[ 3.7 13.2  3.5  3.3 11.7  6.2 -6.3  1.8  4.4  3.2  5.6  2.8 13.2 -4.3
 11.9 -2.7 -5.7 -9.7  8.5 -0.1 10.3  1.8 -3.7 -3.2 -0.1 -3.2 -1.1 -1.9
 -2.3 -4.4  1.1 -1.4  9.3 -1.2  7.6] : CG > Bb
[ 16.7 -73.3 -44.4  38.1  51.9  -6.1  34.8 -12.9  38.1  11.3 -30.7  32.3
  -3.3  21.7 -73.3  -4.9   7.7  -3.8 -43.0  14.8  47.6   7.6 -55.8  -0.4
  -0.2  17.0 -30.2 -73.3 -73.3  30.2 -73.3  -8.4  12.8  59.5 -67.6] : ZT > FH
[ -0.8  -2.7 -16.3  12.7   7.9   1.0  -9.4   1.1   6.6   0.3   4.4  -2.2
  -3.4   1.3  -9.8  -2.2   8.4  -5.8   3.1  -3.8   3.8   4.3 -16.8  -4.1
   3.6  10.2  -2.3 -18.5  -7.3   1.9 -16.6   8.4  -3.0   2.8 -21.6] : ZT > SL
[ -9.6   7.9 -16.4  10.3   4.8   1.9   1.8   0.1  14.6  -3.2   5.9   3.2
 -13.8  -7.0  -3.1  -4.7   3.3  20.5  -7.8   1.3   2.2  -3.1 -10.0  -4.7
   0.8   0.2  -6.3  -3.8  -3.3  -4.0 -17.2 -11.7  -9.7  -0.5   9.0] : DR > Rh
[  5.5 -14.7   2.5   0.0   5.7   2.6  10.5 -10.1   5.7   3.5   6.3   4.4
   9.3  -1.3   0.6   6.3  10.8   8.4  -0.6  -0.5   7.8   1.5  -8.9  -5.7
  -4.3   3.3   7.2 -10.2 -15.0  -9.4  17.1  11.3   4.6   8.7 -11.7] : NC > GG
[  0.5   2.0  -6.9   9.9   1.3   5.3  -7.6   0.7   4.5  -0.5   6.6  -7.5
  -0.8   0.1  -1.3   2.9   4.0  -8.0   8.5  -5.1   4.2   7.6 -11.9 -10.6
  -2.8   4.7   5.0 -16.4   1.6  -5.5  -5.2  13.5  -5.1   5.8 -14.9] : ZT > SL
[  6.0   5.7   1.2   3.2  12.0   8.8   4.1   0.1   3.0   5.7  -2.6   6.0
   8.6  -4.2   0.2  -2.7  -9.1  -6.1   2.6   4.0   5.0  -1.2   0.2   1.9
  -2.1   2.7  -6.2  -2.2 -10.5   2.0 -13.8  -7.9  14.0   4.0  10.0] : CG > Dt
[  9.8 -13.2  -2.7   8.2   0.7   0.1   0.8  -1.6  -1.1   4.6   6.5  -0.4
   9.9   6.2  -7.3   6.8   7.1  -0.2  -1.9  -1.1   7.0   3.9 -11.5  -7.7
  -6.5   6.7   2.1  -7.3  -6.5 -12.6  10.7  16.6   7.7   1.2 -11.7] : NC > GG
[ 12.1 -12.8   4.5  -1.5   1.1   0.6   8.9  -5.4  -5.2  10.5  -3.1   1.5
  11.7   2.3  -1.8   7.8  -1.6  -7.3   0.2   2.3  10.6   0.4  -6.6  -6.2
  -9.2   1.4  -0.7  -4.8  -8.0  -4.3  10.6   3.8  10.7   9.9  -8.5] : NC > GG
[ -7.5   0.7 -11.7   4.9  -0.9   0.7   6.3   0.2   7.5   0.5   6.2   4.3
 -10.1  -5.0  -4.6   2.7   3.9  17.1  -7.4  10.4   7.7  -3.4  -0.4   0.2
  -3.0  -1.7 -10.3   0.8   3.9  -6.5  -9.5  -7.0  -2.1  -0.6  11.3] : DR > Rh
[-11.8  13.3  -8.8   1.0   6.7   6.3  -1.2   3.1  11.2  -2.4   2.7  -0.4
  -9.3 -10.4   3.2  -8.2   3.4   4.9  -0.1   6.6  -4.1  -0.7  -5.7  -1.9
   5.9  -1.5  -2.9   2.1   2.0   0.4  -9.4  -9.9  -7.0  -5.0   4.6] : DR > Rh
[ -4.0  -1.9  -7.7   5.5   9.2  13.9 -10.6   2.6   3.9  -0.2   2.0  -4.4
  -1.7   1.9   0.0  -2.1   6.9 -15.6   6.1  -0.6  -5.5   4.3 -12.0  -3.2
   0.9   8.1   3.1 -15.9  -6.1  -1.5  -6.5   8.8  -2.0   4.6 -25.9] : ZT > SL
[  3.0   7.6   6.1  -6.6  -2.4   1.5   4.6  -5.9  -1.3  -2.2  17.4  -2.8
   0.9  -9.3  20.9   6.6   9.7  16.4   9.6  -5.8  -4.3  -9.5  -1.5 -10.3
  -2.5  -1.6  13.6   2.2   3.8 -18.4  39.9  15.1  -5.0  -1.4  -5.2] : NC > GG
[ -1.2   1.6   0.4  -0.2  15.3   6.8   0.7  -2.9   6.8   1.9   1.1   0.8
  -0.9  -4.6   1.1   2.1   4.0 -12.7   6.7  -2.4   0.3   3.8  -5.0  -3.4
   2.9  -0.2   9.3 -16.1 -14.9   1.9 -12.4   5.7  -3.7   8.3 -28.9] : ZT > FH
[  6.3   3.2   2.8  -2.6  -0.2  -0.8   8.5  -5.7  -0.2   0.9   4.6   3.9
   5.2  -1.3   5.5   2.0   1.6 -15.1   5.4   1.0   3.9  -5.0 -11.2  -4.7
 -14.5  -0.7   3.1 -12.0  -5.0  -6.5  13.8   7.1   9.1   6.5  -2.3] : NC > BF
[ -2.0   3.3   8.4  -9.3  -1.7   7.2  -8.4   3.9  -7.7  -5.1   7.2  -6.4
  -3.5  -4.1   9.2   6.5   4.3  15.8   4.7 -13.6 -13.9   2.0  10.9  -7.2
   7.0   2.6  26.4   6.9   6.1  -4.3   7.9  16.3 -16.2  -2.2 -24.3] : ZT > FH
[  9.9 -13.1   2.8  -1.1  -7.3  -2.7   2.3  -5.1  -1.2   5.9   2.1   2.7
   6.5   7.2   1.4  12.3   2.0  -8.1  -0.2  -3.4  10.0   3.6  -5.7  -8.3
  -9.0   3.0   6.8  -8.5  -6.5 -17.1  13.0   8.8 -14.2  15.2 -14.7] : NC > BF
[  3.7   8.6   2.7   6.4  -0.6   1.4   0.2  -0.4  -3.6   5.6  -1.1   0.0
   9.1   2.7   3.3   1.0  -6.4 -20.1   8.3   5.0   8.8   2.0 -10.5   4.9
 -12.8  -3.4  -7.0   1.5   4.2  -5.3   7.6  -6.2  16.3   1.0  21.1] : CG > Dt
[  9.3  18.1   4.7   1.0  16.0  14.0  13.5 -11.9   6.1   1.3  -5.3   5.6
  -8.4  -3.4   5.9  -0.4 -12.2 -20.7   3.8   2.1   3.1  -3.2 -10.8  -4.2
  -9.1   5.6   1.1 -19.3 -20.9  -0.7  -6.7  -7.6  13.4  10.1   1.3] : CG > Bb
[  6.7  -5.4   2.0   2.2   0.1   2.3   5.9  -3.2  -0.5   0.6   2.2   1.1
   8.5   1.6   2.2   5.2   6.8   6.5  -0.9  -5.7   0.7   3.2  -6.8  -5.6
  -4.0   2.6   4.5 -10.5  -4.9  -5.1  15.4   8.2   1.5   6.7 -11.8] : NC > GG
[-12.5  13.0  -5.3  -2.9  -0.5  -3.9  -9.3   4.6   3.1  -2.7   1.6  -0.9
 -15.8  -6.5   6.0 -11.5  -0.7 -17.5   5.8  10.6  -3.2   3.1   2.0   4.9
   3.7  -3.7  -9.6  11.9   9.4   0.7  -6.5 -13.5   0.4  -8.1  14.0] : DR > Qt
[ -2.6  -1.6 -17.7  19.4  13.2  -2.9   5.8  -0.5  14.4   1.7  -3.8   5.4
  -3.2   1.7 -13.0  -0.4   3.1   2.0  -7.2   7.8  17.1  -0.7 -16.8   2.3
   5.5   3.1  -7.2 -12.2 -12.0   7.8 -28.6 -10.3   5.2   3.4   7.9] : DR > Qt
[  3.3 -14.8  -8.6   5.0   9.4   4.0  -6.6   4.7   5.5  -1.4  -6.9  -2.0
   0.3   7.7 -15.0   3.5   8.0  -2.5  -5.2  -4.6  -0.5   8.5 -12.4  -6.3
   4.7   5.7   5.9 -21.0 -17.0   1.2 -24.2  10.8  -4.1  10.7 -38.5] : ZT > FH
[  2.9   2.9 -11.8  16.2  11.5  10.4  -4.4  -0.3   6.8  -5.7   0.3  -2.2
  -0.9   1.9 -10.1  -2.1   6.0  -4.7   5.3  -6.0   5.8   3.9 -19.0  -0.2
  -2.2   7.1   4.6 -27.8 -15.0   6.0 -22.2   9.6   3.8   9.6 -22.8] : ZT > SL
